(in the rows, 128 means zero)
Each row of numbers belongs to one of the elements below and depends on some of the facts about them. Some rows are named. Which element is each other row?

Facts:
ruplak: belongs to class; dabem: uses; trenin: refers to
{Z449,Z331,Z310,Z806,Z963,Z425,Z267,Z810,Z444,Z715,Z312,Z807,Z681,Z25,Z912,Z339,Z861,Z855,Z373,Z835,Z722,Z680,Z529,Z905,Z295,Z998,Z677,Z336,Z309,Z571,Z669,Z590,Z790,Z379,Z218,Z926,Z689,Z892,Z750,Z615,Z156,Z497,Z904,Z421,Z277,Z826,Z746,Z518,Z595,Z834,Z394,Z334,Z602,Z257,Z63,Z622,Z445,Z122,Z69,Z660,Z99,Z242,Z190,Z111,Z586,Z317,Z620,Z480,Z814,Z744,Z155,Z693,Z857,Z215,Z570,Z898,Z764,Z65,Z280} ruplak bodun
{Z174,Z160,Z205,Z31,Z976,Z324,Z787,Z247,Z91,Z896,Z512,Z151,Z539,Z284,Z433,Z191} ruplak flutidu
{Z98,Z951,Z230,Z432,Z710,Z711,Z553,Z136,Z113,Z877,Z682,Z827,Z949,Z974,Z219,Z81,Z70,Z77,Z164,Z568,Z198,Z955,Z555,Z185,Z950,Z548} ruplak tredrovur
{Z201,Z866,Z236,Z361,Z547,Z470,Z818,Z984,Z460,Z832,Z572,Z217,Z706,Z18} ruplak skames
{Z721,Z745,Z126,Z841,Z165,Z700,Z611,Z873,Z200,Z934,Z498,Z13,Z109,Z821,Z390,Z554,Z24,Z784,Z73,Z903,Z481,Z352,Z966,Z429,Z94,Z64,Z608,Z708} ruplak fipadrik
Z98 dabem [Z715,Z421]
Z201 dabem [Z77,Z905,Z787]
Z310 dabem [Z660,Z257]
Z951 dabem [Z615]
Z806 dabem [Z590]
Z267 dabem [Z390,Z810,Z160]
Z444 dabem [Z284,Z236]
Z230 dabem [Z590,Z963]
Z31 dabem [Z620,Z787,Z553]
Z432 dabem [Z963]
Z126 dabem [Z309,Z205]
Z841 dabem [Z855,Z160]
Z165 dabem [Z174,Z425]
Z681 dabem [Z81,Z312]
Z25 dabem [Z620,Z81,Z787,Z136]
Z912 dabem [Z715]
Z710 dabem [Z693]
Z339 dabem [Z548]
Z976 dabem [Z787]
Z373 dabem [Z539]
Z835 dabem [Z529]
Z722 dabem [Z590,Z497]
Z324 dabem [Z361]
Z200 dabem [Z309,Z205,Z905,Z247]
Z498 dabem [Z905,Z821]
Z13 dabem [Z827,Z280]
Z113 dabem [Z219,Z963]
Z295 dabem [Z861,Z602,Z425,Z571]
Z677 dabem [Z857]
Z91 dabem [Z934,Z433]
Z336 dabem [Z174]
Z547 dabem [Z219,Z810,Z611,Z711]
Z949 dabem [Z219,Z394,Z429]
Z896 dabem [Z620,Z570]
Z379 dabem [Z608]
Z892 dabem [Z174,Z827,Z156,Z63]
Z750 dabem [Z572,Z790]
Z818 dabem [Z122]
Z277 dabem [Z680]
Z974 dabem [Z861,Z660,Z94]
Z518 dabem [Z708,Z660,Z903]
Z334 dabem [Z814]
Z460 dabem [Z94]
Z24 dabem [Z111,Z866]
Z151 dabem [Z284]
Z622 dabem [Z160]
Z445 dabem [Z810]
Z352 dabem [Z280]
Z70 dabem [Z832]
Z99 dabem [Z855,Z966,Z571]
Z242 dabem [Z926,Z433]
Z190 dabem [Z185,Z257,Z361]
Z164 dabem [Z309,Z950,Z64]
Z317 dabem [Z394,Z873,Z425]
Z568 dabem [Z64,Z903]
Z198 dabem [Z529]
Z706 dabem [Z904]
Z480 dabem [Z682,Z903,Z312]
Z955 dabem [Z174]
Z555 dabem [Z433]
Z155 dabem [Z205]
Z191 dabem [Z429,Z570]
Z898 dabem [Z77]
Z764 dabem [Z529,Z866]
Z65 dabem [Z284,Z174,Z257]
Z310 trenin: Z984
Z951 trenin: Z949
Z425 trenin: Z984,Z64,Z433
Z745 trenin: Z934,Z898
Z715 trenin: Z111
Z126 trenin: Z912
Z841 trenin: Z611
Z861 trenin: Z764
Z855 trenin: Z547,Z984,Z553
Z976 trenin: Z620
Z373 trenin: Z185,Z926,Z64,Z164
Z680 trenin: Z200,Z926,Z284,Z449
Z873 trenin: Z963
Z905 trenin: Z835,Z790,Z966
Z13 trenin: Z109
Z998 trenin: Z608,Z70,Z317
Z336 trenin: Z31
Z682 trenin: Z660,Z608
Z896 trenin: Z64,Z247,Z445
Z218 trenin: Z99,Z806
Z821 trenin: Z721
Z750 trenin: Z903
Z818 trenin: Z512
Z615 trenin: Z18,Z70,Z669
Z421 trenin: Z586
Z834 trenin: Z205
Z394 trenin: Z586
Z554 trenin: Z481,Z518
Z460 trenin: Z24
Z602 trenin: Z984,Z31
Z63 trenin: Z200
Z832 trenin: Z595
Z622 trenin: Z215,Z280
Z572 trenin: Z295,Z586
Z122 trenin: Z835,Z898
Z69 trenin: Z77,Z25
Z784 trenin: Z497,Z156,Z98
Z81 trenin: Z109,Z156
Z352 trenin: Z710
Z568 trenin: Z185,Z18,Z904,Z790
Z429 trenin: Z480
Z198 trenin: Z109,Z595,Z529
Z955 trenin: Z898
Z744 trenin: Z31
Z155 trenin: Z481
Z693 trenin: Z807
Z191 trenin: Z963,Z529,Z710,Z317
Z950 trenin: Z317,Z806
Z65 trenin: Z764,Z586

Some elements and their rows:
Z746: [118 129 151 124  86 157 105 118 107 142 117 140 142 128 115 174 136 130
 139 142 128 117 108 148 121 137 132 110 129  93 144 118 157 127 179 124
 143 134 140]
Z711: [125 140 163 125  99 148 106 120 100 140 146 148 146 113 141 170 159 123
 138 108 112 119 111 139 112 132 140 107 131  93 141 107 159 136 177 108
 140 142 140]
Z974: [155 139 185 128  92 124 108 112 127 124 143 120 166  78 136 155 162 122
 131 124 149 135 156 128  88 137 160  89 128  74 124 105 119 109 164 117
 130 133 156]
Z518: [143 128 175 129  89 135 108 108 128 128 114 108 159  90 106 162 138 130
 134 154 169 128 153 133  90 141 149  90 122  77 131 115 120  94 160 136
 135 128 149]
Z896: [145 135 177 139  79 153 108 111 132 131 145 136 168  81 126 177 104 120
 132 176 160 126 164 163  91 146 169 117 146  61 119 105 106  95 176 132
 140 114 174]
Z126: [152 141 191 131  82 155 112 109 152 133 142 104 174  81 119 172 132 123
 137 168 170 123 143 150  90 146 170 110 131  63 142 100 135  84 168 118
 128 129 165]
Z99: [152 127 177 129  91 130  96 108 135 118 107 117 166 105  98 161 135 131
 133 143 153 133 151 141  89 142 141  93 124  72 118 126 121  96 161 125
 135 132 154]
Z111: [113 128 151 127  90 151 105 122 103 145 110 134 136 125 114 172 143 135
 143 137 130 116 109 147 121 141 129 103 127  92 146 123 155 128 176 128
 143 142 141]
Z324: [149 120 175 131  77 135 107 108 127 121 128 115 161  93 113 170 137 141
 140 156 164 130 147 137  92 144 149  97 137  79 123 114 107  99 162 131
 134 124 158]
Z832: [125 143 152 128  67 166 100  87 124 133 123 128 142 150 127 174 135 143
 133 140 126 124  96 152 123 143 142 119 143  93 138 118 172 122 164 107
 143 130 169]
Z219: [129 142 165 123 101 137 110 116  96 124 148 150 143 116 135 179 163 129
 136 104 111 122 105 123 105 117 140 110 118  94 128 106 152 134 163 109
 152 143 142]
Z267: [148 127 179 132  88 129 115 108 125 115 122 115 160  95 107 168 130 135
 131 160 162 127 151 126  86 132 152  97 117  74 118 117 116 107 156 133
 145 130 157]
Z98: [155 153 177 132  95 121  98 101 126 123 140 116 152  90 126 161 168 124
 134 109 160 136 160 125  81 138 156  92 126  81 136 110 125  98 162 116
 127 133 151]
Z553: [106 166 157 132 101 161  99 124 103 145 141 156 130  99 135 178 148 107
 132  96 118 117 122 157 112 138 142 114 131  90 142 100 147 121 186 113
 139 137 156]
Z230: [164 135 193 127 102  96 129 101 102  67 161 136 154  96 116 185 156 148
 125 112 139 136 128  72  64  84 149 100  84  89  80 107 105 113 115 119
 184 142 159]
Z926: [107 137 155 126  97 162 104 130 104 147 104 161 135 115 115 179 118 130
 143 128 119 118 119 157 115 137 126  99 122  88 136 129 144 116 186 132
 159 147 159]
Z421: [117 111 158 126  94 155 108 134 108 136 123 128 161 116 110 169 134 125
 126 154 108 111  90 157 128 131 127 115 130  79 126 102 150 145 174 118
 130 129 138]

Rows to name:
No name comes twice in this set of rows, the named rows included.
[144 141 163 128  97 146  96 114 113 134 147 161 165 128 150 169 149 123
 137 115  98 125 110 154 114 134 142 111 139  79 131 111 163 140 184  93
 137 140 145] : Z682
[120 140 145 126  90 150 100 107 102 130 119 141 130 142 101 181 144 135
 139 124 135 120 106 136 112 134 126 110 120 104 142 124 160 117 165 126
 150 139 139] : Z497
[146 127 186 123  94 163 109 120 124 148 104 121 167  85 123 173 138 137
 156 158 176 132 167 133  83 147 153  84 112  70 135 126 129  76 168 138
 140 134 143] : Z898
[104 142 147 138  87 156 103 123 105 139 120 152 122 109 114 189 120 126
 145 131 125 113 119 161 115 140 133 114 134  88 132 123 126 115 182 126
 151 138 169] : Z433
[137 151 197 130  95 166 106 123 150 143 120 110 164  67 114 181 126 121
 146 149 163 125 156 156  85 151 163  97 118  61 140 107 121  60 172 120
 135 134 173] : Z200
[141 120 160 125  87 155 103 116 116 137 124 167 166 141 131 171 108 134
 138 158 104 127 108 157 118 137 132 109 136  77 129 127 163 134 186 114
 151 138 148] : Z615
[ 83 154 150 131  76 171 102 113 112 146 102 134 109 111 115 183 120 132
 131 114 121 121 106 157 123 142 132 104 130  98 133 114 141 106 171 129
 157 136 193] : Z984
[121 145 141 161 102  69  87 103 141 134  67  98 106 150 111 136 141 156
 156 131 127 119 137 158 145 187 119  68 146  77 176 172 147 201 206 100
 107 177 167] : Z529
[136 135 158 124 101 126 103 102  95  90 118 151 139 159  85 196 139 151
 134 113 110 129  91 113  91 103 114 113  90  98 100 133 147 113 136 114
 177 143 149] : Z963
[120 124 155 129  88 152 108 118 104 134 126 137 141 126 120 188 140 142
 150 145 130 117 105 145 114 137 136 117 129  90 131 119 140 123 169 123
 143 137 152] : Z160
[124 147 162 125  98 160 102 120 105 145 142 149 152 109 145 173 163 118
 142 107 116 119 115 149 111 137 143 110 132  89 143 104 162 129 182 108
 132 135 141] : Z136
[135 118 163 121  80 163 119 120 104 149 131 163 157 130 145 171 126 138
 154 166 132 122 116 138 118 134 137 103 129  86 145 126 169 133 185 126
 154 141 138] : Z122
[125 148 181 135  75 137 116  98 129 111 117 109 136  88 110 174 122 141
 120 138 157 133 138 125  91 130 154  96 120  80 106 110 106  95 142 131
 161 129 198] : Z547

The same elements again, as new rows of numbers:
Some rows with their names:
Z25: [100  88 100 151 127 165 164 224 179 236  95 112  96  87 113 143  77 141
  63 177 145  65 127  96  79 152 136 117 157 147 163 132  92 121  98 203
 126 149 150 169 143 140 128 159 102  44 138  71 109 122  96 117 104]
Z109: [128 100 137 166 125 129 155 138  84 112 149 186 129  71 113 137  75 104
 113 124 150  83 118 135 160 107  57 123 137 134 131 127 110 125 107 112
 149 134  88 128 101 118 158 147 151  97  76 163  89 111 114  75  78]
Z361: [148 111 109 145  87 110 112 119 134  77 138 148 136  90 135 145 126  99
 197 150 120 107 167 152 127 116 148 131 120  87 150 121 135 115 138 110
 143  92 119 143 111 110 119 154 166 130  87 170 143 139 128 124  97]
Z984: [ 99 161 103 132 129 107 152 158 141 137 113  88 137  84 118 143 108  93
 178 170 127 108 130 144 137 120 166 109 135 148 136 125 184 137 139 158
 133  93  82 153 128 128 131 140 144 105 151 148 132 155  99 133 115]
Z247: [ 93  90  69 132  48 118 121 157 118 129  95 160 120  93 151 141  88 120
 157 142 151 100 132 118  76 170 131 121 113 117 159  97 120 132 106 167
 138 119 126 169  96 120 112 182 132 112 117 112  93 188  96 104 130]
Z998: [140 144 140 167 121 139 128 162 141 136 122 107 132 138  77 133 103 138
 114 112 160 129 104 139 105 150 134 156 103  97 160  78 129 141 178 119
 123 133 106  97 145 105 135 110 114  94 124 131 127 155 111 158 159]
Z810: [117 204 141 121 143 130 173 115 168  75 172 194 142 100 191 143 104 107
 151 126 137 142 127 158  91 145  73 157 116 117  64 125 124 107 200 191
 128 111 126 125 136 101 118 156 162 137  70 100 127 152 125  59 164]
Z218: [140 135 146 167 123 142 132 168 144 128 119 101 134 135  79 131  94 135
 119 118 153 121  94 139 110 146 119 152 102 104 161  84 137 140 177 125
 125 132 101 101 149  98 133 116 126 104 127 123 130 150 119 162 163]
Z191: [118 186 171 157 150 188 133 225 161 191 124 127 135 107  87 135  88 161
  55 102 167  92  96 132 108 130  78 111 125  96 159  88 132 123 184 194
 114 128 131 133 131 103 156 107 104  57  91  99 107 125 124 152 160]
Z309: [ 98  68  65 150  46 117 142 140 134  98 100 161 121 109 153 147  87 114
 174 157 138 119 142 121  75 185 143 157 106 120 155 116 100 128 124 140
 139 124 134 156 108 116 105 203 137 136 115 123 118 213 103  81 122]
Z481: [137 140  95 128 108 123 125 133 109 134 137 140 131  80 125 130 107 117
 148 135 150  94 134 138 113 139 124 113 128 113 131 107 143 118 122 136
 139 113 108 144 129 129 125 136 158  89 115 130  99 128  98 128 121]
Z295: [167 140 163 146 181 157 123 180 187 204 161  90 111  96 110 147 134 116
  65 158 101  65 150 128 138  61 138 106 178 108 121 125  94 111 123 175
 123 118 155 138 154 131 113 124 114  95 100  89 162  45 145 159  68]
Z200: [112  77  80 139 104 148 133 197 114 227  93 103 107  76  86 132  87 139
  94 171 158  54 123 101 100 141 157  91 150 133 182 119 126 124  67 165
 136 137 131 182 127 147 128 145 119  28 151 113  85 131  79 143 103]
Z470: [136 138  99 140 122 112 138 138 122 130 128 146 133  75 119 132 108 111
 157 157 140 107 132 137 120 134 144 121 126 120 129 126 138 126 125 135
 138 115 104 137 122 121 127 143 157  85 112 139 114 115 104 119 117]
Z432: [136 178 134 129 170 141 179 142 152 174 160 124 117  96 140 133 106 116
  91 131 136 103 119 131 107 127  99 126 149 139  79 130 126 118 153 176
 127 127 112 128 166 134 126 124 131  82 126  88 111 107  98 109 117]
Z73: [136 131 111 131 116 121 132 137 112 131 134 141 130  78 134 128 107 109
 151 139 141  87 129 133 119 126 119 113 130 120 128 114 152 121 114 142
 137 112 106 149 124 125 121 136 158  89 117 132 102 129  99 119 121]
Z165: [172 136 166 140 150 153 106 172 164 171 170 109 120  83 115 142 143 111
 111 137 103  55 172 136 159  66 130  88 175  85 142 127 126 100 126 151
 129  94 137 162 132 132 123 115 139  90  87 144 152  61 132 174  68]

Name these rows:
No name comes twice in this set of rows, the named rows included.
[149 109 122 135  60 121  79 116 140  58 145 150 128 101 163 150 133  93
 184 116 113 100 170 148 126 107 138 119 127  67 139  89 120 119 134 115
 136  83 121 148  96 108  97 157 151 163  74 151 144 135 137 131 101] : Z284
[148 136 165 159 135 146 104 171 121 152 133  97 141 121  50 118 107 135
 113 112 152  83 111 139 151 109 119 120 121  91 183  84 151 136 158 116
 127 120 101 114 136 106 144  93 129  73 129 164 120 113 119 191 134] : Z352
[189  89 205 198 171 124  61 173 144 183 145  61 125 130  30 122 139 128
  72 142 108  68  99 128 161  34 146 118 149  80 195 105 110 140 152 137
 130 138 158  95 159 102 114 115 108 118 145 122 178  76 180 227  90] : Z65
[138 116 206 193 156 150 117 198 191 144 151  57 130 149  66 140 110  96
 110 134  88  80 104 136 188  61 124 123 149 112 173  86 141 146 165 132
 126  93 104 112 135  98 140 114 107 124 147 174 185 108 156 193  84] : Z336
[136 109 188 188 139 163  99 215 201 176 132  31 121 147  56 144 119 116
  96 143  99  76 128 139 161  80 149 118 148  93 205  87 135 144 161 131
 118  95 115 126 139 113 135 114  94 112 160 163 186 113 142 217  88] : Z310
[138 139 110 122 129 112 117 145 103 179 128  94 117  87 127 132 103 104
 107 133 158  97 105 122 128 119 137 103 139 143 119  85 138 147  89 130
 132 130  79 117 132 140 114 106 138  72 138 101  79  88  92 135 109] : Z91
[126 172 117 124 123 114 163 106 143  77 150 173 139  99 173 143 102  99
 168 129 142 140 116 159  91 153 102 157 109 124  80 110 129 123 168 154
 133 114 109 115 135 113 105 157 158 140  91 107 119 157 114  72 146] : Z590
[114 189 174 168 136 140 147 165 184  79 149 128 149 135 120 138 107 113
 151 114 123 136 104 156 121 129  90 151 105  98 135  93 157 123 240 168
 123  94 117 109 135  77 131 145 132 149 106 145 165 186 149 135 171] : Z855
[129  77  88 150 106 145 147 182 135 216 110  85  95 105 102 137  96 128
  84 169 133  66 137 105  96 140 142 119 152 135 160 122 104 128  82 153
 137 139 124 162 150 150 117 142 105  63 171 103 112 130  88 132  80] : Z164
[139 177 123 123 158 138 155 145 144 172 146 108 117  88 133 138 107 123
  96 135 154 124 122 144  99 142 141 136 137 138  94 112 122 129 138 146
 124 137  96 115 155 140 125 115 137  83 117  77 107 101  95 117 130] : Z806
[126 133 109 121 108 120 116 140 127 141 128 135 126  85 146 141 107 106
 133 124 141 101 124 127 115 134 120 113 123 119 119  93 136 132 113 146
 135 113 106 129 119 121 115 132 146 102 109 107  96 119 105 115 123] : Z512
[130 166 185 172 122 149 123 169 207  64 162 132 149 150 119 146 125 114
 155 113  93 118 141 169 134 117 106 150 119  64 157  96 140 117 236 157
 120  74 135 123 129  76 127 148 120 173  88 161 192 184 161 161 145] : Z425
[141 178 190 183 171 115 125 144 155  93 155 183 159 120 108 119 117 135
 121 122 126 123  83 141 111  92  77 151 106  85 131 121 120 114 245 213
 131 129 190 100 150  54 113 172 142 156  93  93 173 177 186 135 175] : Z394

